Below is a small trained network, with its code and all its weights. Each question gives an input and a class and asks what happens when units are switched off, that is, made to give their printed mean instead of their output.

import numpy as np


def w(rows, s, z=0):
    codes = np.array(rows[::2]) - 128.0
    scale = np.full(codes.shape[1], s)
    scale[-1] = z or s
    return codes * scale


def norm(h):
    return h / np.sqrt((h * h).mean(-1, keepdims=True) + 1e-5)


def f(y):
    return np.maximum(y, 0)


def log_softmax(a):
    a = a - a.max(-1, keepdims=True)
    return a - np.log(np.exp(a).sum(-1, keepdims=True))


def net(x, mask):
    res = np.array(x, float).reshape(1, 5) / 4 @ E
    u = 0
    for l in range(4):
        y = f(norm(res) @ A[l][:, :-1].T + A[l][:, -1])
        res = res + np.where(mask[u : u + 3], y, B[l][:, -1]) @ B[l][:, :-1]
        u += 3
    return log_softmax(norm(res)[-1] @ U[:, :-1].T + U[:, -1])


A, B = {}, {}
E = w([
[47,129,26,185,76,162,51,60,93,99,82,153],'x0',
[96,102,115,22,151,203,71,145,34,149,150,115],'x1',
[131,254,165,73,168,211,122,74,218,43,79,181],'x2',
[219,172,36,208,168,125,73,178,98,95,61,93],'x3',
[92,98,110,22,88,178,103,132,156,68,104,89],'x4',
],0.00084)
A[0] = w([
[168,144,27,244,102,89,78,121,157,57,27,143,10],'L0N1',
[57,197,102,70,133,251,60,39,131,63,102,218,64],'L0N2',
[13,74,131,67,106,203,92,113,57,177,210,161,54],'L0N3',
],0.0017,0.0012)
B[0] = w([
[50,146,251,55,117,166,115,158,145,173,143,187,239],'L0N1',
[202,83,64,195,171,116,134,81,44,66,221,140,248],'L0N2',
[121,202,173,175,114,157,151,173,165,88,87,109,241],'L0N3',
],0.003,0.0018)
A[1] = w([
[155,82,12,66,147,138,78,105,123,93,160,77,112],'L1N1',
[70,144,110,188,115,109,65,131,176,155,7,172,144],'L1N2',
[116,125,59,68,153,173,76,95,98,124,110,143,2],'L1N3',
],0.0021,0.0009)
B[1] = w([
[104,47,73,133,122,131,129,134,59,118,82,142,238],'L1N1',
[165,93,253,66,124,72,205,153,183,149,119,123,245],'L1N2',
[153,138,117,189,177,112,116,144,109,189,177,110,195],'L1N3',
],0.003,0.0011)
A[2] = w([
[75,163,192,72,106,77,128,97,135,251,105,163,2],'L2N1',
[36,118,214,61,176,163,75,209,99,236,203,104,226],'L2N2',
[62,83,145,244,32,26,146,65,217,169,167,204,133],'L2N3',
],0.0018,0.00048)
B[2] = w([
[176,42,98,54,139,101,14,188,137,106,86,149,194],'L2N1',
[86,177,137,154,95,137,93,122,157,115,5,156,253],'L2N2',
[221,57,57,58,203,89,14,162,66,179,58,171,240],'L2N3',
],0.0026,0.0023)
A[3] = w([
[178,105,81,148,203,131,108,166,48,150,156,109,56],'L3N1',
[213,193,67,138,228,106,197,188,161,179,123,36,8],'L3N2',
[22,43,136,100,6,144,248,84,168,41,159,71,90],'L3N3',
],0.0024,0.0014)
B[3] = w([
[130,91,122,108,121,122,106,61,147,59,167,147,254],'L3N1',
[114,152,135,127,100,73,165,83,173,226,148,38,180],'L3N2',
[49,55,178,44,3,148,212,56,180,63,191,22,186],'L3N3',
],0.0038,0.0017)
U = w([
[29,14,193,19,12,229,230,44,194,13,217,25,155],'0',
[225,29,230,39,189,25,35,216,209,231,22,220,237],'1',
[35,216,20,221,98,227,245,218,185,215,235,190,5],'2',
[202,17,16,208,220,162,26,27,10,26,216,233,245],'3',
[17,198,154,222,70,232,58,234,15,181,41,89,61],'4',
[211,234,211,157,240,211,180,39,215,23,208,231,99],'5',
[220,222,152,202,152,43,222,47,235,252,236,12,88],'6',
],0.0037,0.003)

Each question gives the input, the list of numbers given to net, and the class t.
The units are the neurons (one row each of A and B). Each row of codes is followed by its name. A weight is (code - 128) times the scale printed after its matrix; where a second scale follows, it is the last column's (A, B and U).
mask holds one flag per neuron, layer by layer. A switched-off neuron (its flag False) gives its mean, the last column of its row in B, instead of its output. The means were averaged over made-up inputs and are rounded, as every weight is.
A unit's drop is (log p(t) with every unit on - log p(t) with that unit switched off) / (log p(t) with every unit on - log p(t) with every unit switched off).
The circuit of an input: a set's keep is (log p(t) with only the set's units on - log p(t) with every unit switched off) / (log p(t) with every unit on - log p(t) with every unit switched off). Starting from all 12 units, units are removed one at a time, each time the one whose removal leaves the highest keep (on an exact tie, the one counted first), for as long as the keep stays at least 0.8.
circuit, biggest first: the units of the circuit, biggest drop first
unit that matters most: the unit with the biggest drop
top k neurons: the k neurons with the biggest drops, biggest first
top k neurons in layer l: the k neurons of layer l with the biggest drops, biggest first
drop of u: that unit's drop, to one decimal
input [-7,1,-6,5,0], class 6: unit that matters most -> L3N2
input [7,7,-4,6,-8], class 1: top 2 neurons -> L0N2; L0N1
input [6,4,-6,7,-5], class 1: circuit, biggest first -> L0N2; L1N2
input [6,7,-3,-1,-7], class 4: circuit, biggest first -> L0N3; L0N2
input [5,-8,5,0,0], class 1: circuit, biggest first -> L2N3; L1N2
input [3,-2,-6,4,3], class 1: top 2 neurons -> L0N1; L0N2
input [-2,4,-1,-6,-2], class 4: top 2 neurons -> L2N2; L0N2
input [7,-4,2,4,3], class 1: top 2 neurons -> L0N1; L1N2
input [-5,7,5,2,4], class 3: top 2 neurons -> L0N2; L1N1
input [-5,-4,7,0,-7], class 6: circuit, biggest first -> L3N2; L0N1
input [-2,-1,-4,7,4], class 4: circuit, biggest first -> L0N1; L2N3; L2N2; L2N1
input [-8,2,-3,3,-3], class 6: top 2 neurons -> L0N1; L3N2
input [4,3,-5,6,2], class 4: circuit, biggest first -> L0N2; L2N3
input [1,-8,3,-6,-7], class 1: circuit, biggest first -> L2N3
input [2,3,-4,8,1], class 4: top 2 neurons in layer 2 -> L2N2; L2N3
input [-8,-3,-5,2,7], class 0: top 2 neurons in layer 0 -> L0N3; L0N1
input [-7,-5,8,6,-8], class 6: top 2 neurons -> L3N2; L2N2
input [-2,5,-3,2,6], class 4: top 2 neurons -> L0N2; L0N3
input [4,-4,6,-2,-3], class 3: top 2 neurons in layer 0 -> L0N2; L0N3
input [-5,7,-8,-5,1], class 4: top neuron -> L2N2
input [-5,6,-2,8,-6], class 6: top 3 neurons -> L3N2; L0N2; L2N3
input [0,7,2,0,2], class 3: top 2 neurons in layer 0 -> L0N2; L0N1
input [2,-4,6,-2,1], class 3: top 2 neurons in layer 0 -> L0N2; L0N3
input [1,-3,7,0,7], class 3: drop of L1N2 -> 0.1
input [5,-5,2,-3,0], class 3: drop of L0N2 -> 2.0
input [-8,-1,4,8,6], class 6: drop of L3N2 -> 0.6
input [4,-2,7,-2,0], class 3: drop of L3N1 -> 0.0
